Below are the code and all the weights of a small trained network. Each question names an input and a target symbol and asks about switching units off, where a switched-off unit gives its printed mean instead of its output.

import numpy as np


def w(rows, s, z=0):
    codes = np.array(rows[::2]) - 128.0
    scale = np.full(codes.shape[1], s)
    scale[-1] = z or s
    return codes * scale


def f(y):
    return y / 2 * (1 + np.tanh(0.7978845608 * (y + 0.044715 * y**3)))


def softmax(a):
    e = np.exp(a - a.max(-1, keepdims=True))
    return e / e.sum(-1, keepdims=True)


def log_softmax(a):
    a = a - a.max(-1, keepdims=True)
    return a - np.log(np.exp(a).sum(-1, keepdims=True))


def net(x, mask):
    ids = ['αβγδεζηθλμξπστφω'.index(c) for c in x.split()]
    T = len(ids)
    res = E[ids] + P[:T]
    u = 0
    for l in range(2):
        q, k, v = (res @ M[l].T for M in (Q, K, V))
        z = softmax(np.where(np.tri(T) > 0, q @ k.T / 3**0.5, -1e9)) @ v
        res = res + np.where(mask[u], z, O[l][:, -1]) @ O[l][:, :-1]
        u += 1
        y = f(res @ A[l][:, :-1].T + A[l][:, -1])
        res = res + np.where(mask[u : u + 12], y, B[l][:, -1]) @ B[l][:, :-1]
        u += 12
    return log_softmax(res[-1] @ U[:, :-1].T + U[:, -1])


Q, K, V, O, A, B = {}, {}, {}, {}, {}, {}
E = w([
[131,204,78,233,135,92,114],'α',
[184,170,86,152,201,124,33],'β',
[111,132,64,140,34,188,107],'γ',
[85,146,186,125,75,109,122],'δ',
[174,127,69,3,117,152,128],'ε',
[194,123,153,138,135,160,160],'ζ',
[121,167,127,240,116,43,136],'η',
[117,89,108,105,192,79,124],'θ',
[154,110,72,165,56,72,158],'λ',
[131,114,189,61,152,79,128],'μ',
[84,160,81,161,182,125,111],'ξ',
[67,123,61,130,123,130,174],'π',
[136,162,115,163,97,123,54],'σ',
[150,136,156,159,180,81,30],'τ',
[142,101,59,85,188,129,85],'φ',
[133,85,85,66,126,96,165],'ω',
],0.018)
P = w([
[45,254,128,31,151,109,209],'0',
[63,138,124,107,100,131,130],'1',
[95,114,104,136,111,125,134],'2',
[121,107,93,143,113,122,134],'3',
[132,98,88,151,112,119,132],'4',
[137,93,83,160,114,122,131],'5',
[134,90,78,168,113,129,136],'6',
[134,84,80,171,110,130,130],'7',
],0.0094)
Q[0] = w([
[53,166,242,19,153,111,183],'0.h0',
[126,91,182,7,165,74,193],'0.h0',
[168,44,188,83,199,179,253],'0.h0',
],0.0054)
K[0] = w([
[7,219,113,57,79,2,101],'0.h0',
[115,143,78,72,122,59,83],'0.h0',
[91,41,73,164,94,97,83],'0.h0',
],0.0073)
V[0] = w([
[33,89,66,69,121,10,140],'0.h0',
[93,116,180,159,163,87,218],'0.h0',
[172,53,167,150,180,219,253],'0.h0',
],0.0048)
O[0] = w([
[22,43,69,60,82,1,153,112],'0.h0',
[36,45,199,210,150,123,131,181],'0.h0',
[134,46,169,186,119,236,85,249],'0.h0',
],0.0059,0.0019)
A[0] = w([
[20,170,64,113,186,95,119,106],'0.n0',
[154,53,132,202,199,150,124,194],'0.n1',
[182,180,192,174,108,176,69,140],'0.n2',
[128,111,158,80,148,2,123,128],'0.n3',
[93,155,91,159,209,142,118,77],'0.n4',
[173,130,113,205,76,59,151,255],'0.n5',
[104,151,31,138,70,97,65,202],'0.n6',
[153,72,144,131,65,197,113,153],'0.n7',
[168,168,83,141,158,138,173,213],'0.n8',
[99,133,107,121,241,97,51,87],'0.n9',
[92,152,135,170,119,129,134,140],'0.n10',
[58,115,207,169,65,129,77,208],'0.n11',
],0.0092,0.0033)
B[0] = w([
[146,141,34,157,66,113,99,229],'0.n0',
[138,107,116,77,83,83,76,254],'0.n1',
[130,152,122,73,194,134,79,242],'0.n2',
[93,81,66,110,217,96,94,203],'0.n3',
[191,172,124,228,125,111,180,147],'0.n4',
[72,131,145,103,75,56,169,223],'0.n5',
[121,174,81,101,106,142,106,240],'0.n6',
[174,103,103,99,70,168,89,212],'0.n7',
[129,152,150,84,113,109,183,198],'0.n8',
[254,102,81,167,138,113,52,161],'0.n9',
[80,180,139,159,102,126,117,145],'0.n10',
[129,246,154,91,128,169,95,169],'0.n11',
],0.0086,0.0059)
Q[1] = w([
[145,170,126,1,101,91,143],'1.h0',
[208,107,168,80,153,159,148],'1.h0',
[107,122,19,57,138,155,22],'1.h0',
],0.0072)
K[1] = w([
[105,164,212,191,209,254,144],'1.h0',
[119,133,108,125,200,184,94],'1.h0',
[222,14,190,143,118,186,155],'1.h0',
],0.0072)
V[1] = w([
[191,102,116,140,81,107,253],'1.h0',
[168,76,178,222,90,210,114],'1.h0',
[172,140,235,143,99,31,174],'1.h0',
],0.0065)
O[1] = w([
[46,135,70,142,137,243,95,129],'1.h0',
[113,181,2,112,129,106,129,2],'1.h0',
[13,133,120,106,159,90,9,70],'1.h0',
],0.0078,0.0062)
A[1] = w([
[172,96,172,36,235,164,78,162],'1.n0',
[196,193,166,81,120,106,92,115],'1.n1',
[163,85,122,46,132,232,154,143],'1.n2',
[205,74,80,108,110,156,125,75],'1.n3',
[218,217,133,159,75,183,101,122],'1.n4',
[34,208,100,142,106,172,105,62],'1.n5',
[39,155,211,165,116,164,247,236],'1.n6',
[67,112,35,237,127,44,129,152],'1.n7',
[151,167,139,148,117,233,3,196],'1.n8',
[53,76,78,36,154,130,173,2],'1.n9',
[2,133,231,74,82,152,137,173],'1.n10',
[190,140,115,224,52,139,57,91],'1.n11',
],0.0078,0.0049)
B[1] = w([
[44,173,219,197,141,192,62,207],'1.n0',
[125,189,148,170,143,41,127,202],'1.n1',
[88,154,178,147,104,189,153,199],'1.n2',
[138,188,116,61,213,221,73,200],'1.n3',
[78,123,129,145,146,120,218,229],'1.n4',
[190,234,97,106,155,103,182,181],'1.n5',
[210,173,147,40,82,139,2,173],'1.n6',
[110,82,162,211,80,155,73,218],'1.n7',
[105,46,125,146,153,86,184,252],'1.n8',
[93,184,181,91,126,85,207,164],'1.n9',
[154,61,30,74,204,108,102,168],'1.n10',
[161,98,182,93,138,137,182,205],'1.n11',
],0.0076,0.011)
U = w([
[133,190,187,146,104,66,193,154],'α',
[197,131,165,187,193,84,81,42],'β',
[108,9,118,35,121,126,230,172],'γ',
[212,148,41,53,168,154,112,150],'δ',
[128,214,91,52,90,184,204,1],'ε',
[141,201,214,71,99,206,49,135],'ζ',
[159,148,121,55,138,73,58,93],'η',
[140,95,112,170,108,86,20,127],'θ',
[166,98,69,112,10,161,110,194],'λ',
[2,120,161,208,152,195,145,175],'μ',
[160,49,135,229,118,142,195,153],'ξ',
[94,231,82,209,68,149,95,119],'π',
[128,172,90,136,239,86,178,93],'σ',
[92,46,219,164,156,72,107,73],'τ',
[189,26,63,116,177,131,83,169],'φ',
[67,41,85,50,59,76,144,134],'ω',
],0.007,0.0075)

Each question gives the input, a string of symbols that net reads in full, and the target symbol t.
The units are the heads (3 rows each of Q, K, V and O) and the neurons (one row each of A and B). Each row of codes is followed by its name. A weight is (code - 128) times the scale printed after its matrix; where a second scale follows, it is the last column's (O, A, B and U).
mask holds one flag per unit, layer by layer, with each layer's heads first. A switched-off unit (its flag False) gives its mean, the last column of its rows in O or B, instead of its output. The means were averaged over made-up inputs and are rounded, as every weight is.
A unit's drop is (log p(t) with every unit on - log p(t) with that unit switched off) / (log p(t) with every unit on - log p(t) with every unit switched off).
The circuit of an input: a set's keep is (log p(t) with only the set's units on - log p(t) with every unit switched off) / (log p(t) with every unit on - log p(t) with every unit switched off). Starting from the 12 units with the biggest drops (on a tie, the unit counted first), units are removed one at a time, each time the one whose removal leaves the highest keep (on an exact tie, the one counted first), for as long as the keep stays at least 0.8.
circuit, biggest first: the units of the circuit, biggest drop first
unit that matters most: the unit with the biggest drop
k most important neurons: the k neurons with the biggest drops, biggest first
top k neurons in layer l: the k neurons of layer l with the biggest drops, biggest first
input ξ μ π ζ ω, target ω: unit that matters most => 0.h0
input π σ σ σ η, target θ: 2 most important neurons => [1.n7; 0.n5]
input μ σ π π μ ζ, target ζ: 4 most important neurons => [0.n3; 0.n6; 1.n8; 0.n0]
input ξ ζ φ, target φ: top 2 neurons in layer 0 => [0.n9; 0.n6]
input ζ ξ ξ ξ σ ζ ζ γ, target γ: circuit, biggest first => [1.n8; 1.n11; 0.h0; 0.n7]
input ζ α σ, target σ: 3 most important neurons => [0.n11; 1.n5; 1.n8]
input μ δ θ, target φ: top 3 neurons in layer 0 => [0.n0; 0.n9; 0.n3]
input ζ ζ ζ μ, target μ: top 4 neurons in layer 0 => [0.n3; 0.n1; 0.n0; 0.n6]
input ζ ζ ζ ζ ε, target ζ: 3 most important neurons => [0.n0; 1.n3; 1.n2]
input λ ζ ζ ζ ζ, target μ: circuit, biggest first => [0.h0; 1.n6; 1.n0; 0.n2]
input σ λ σ μ, target τ: circuit, biggest first => [0.n3; 1.h0; 1.n0; 0.h0]
input ζ ξ β, target β: circuit, biggest first => [0.n9; 1.n1; 1.h0]
input ζ ω σ η, target η: top 3 neurons in layer 1 => [1.n10; 1.n5; 1.n6]
input ζ ζ σ θ ε λ, target ω: circuit, biggest first => [0.n5]
input σ σ φ, target δ: 3 most important neurons => [1.n3; 0.n0; 0.n9]
input μ ω η μ π, target λ: top 2 neurons in layer 0 => [0.n3; 0.n0]
input ω σ γ ω φ, target δ: circuit, biggest first => [1.n3; 1.h0; 0.n9]
input ε ε ζ λ, target λ: top 2 neurons in layer 0 => [0.n5; 0.n2]
input μ μ ζ μ ζ ζ ζ σ, target α: top 2 neurons in layer 0 => [0.n11; 0.n2]
input δ ζ σ ζ, target α: top 2 neurons in layer 0 => [0.n3; 0.n8]
input ζ π ξ, target ξ: unit that matters most => 0.n4
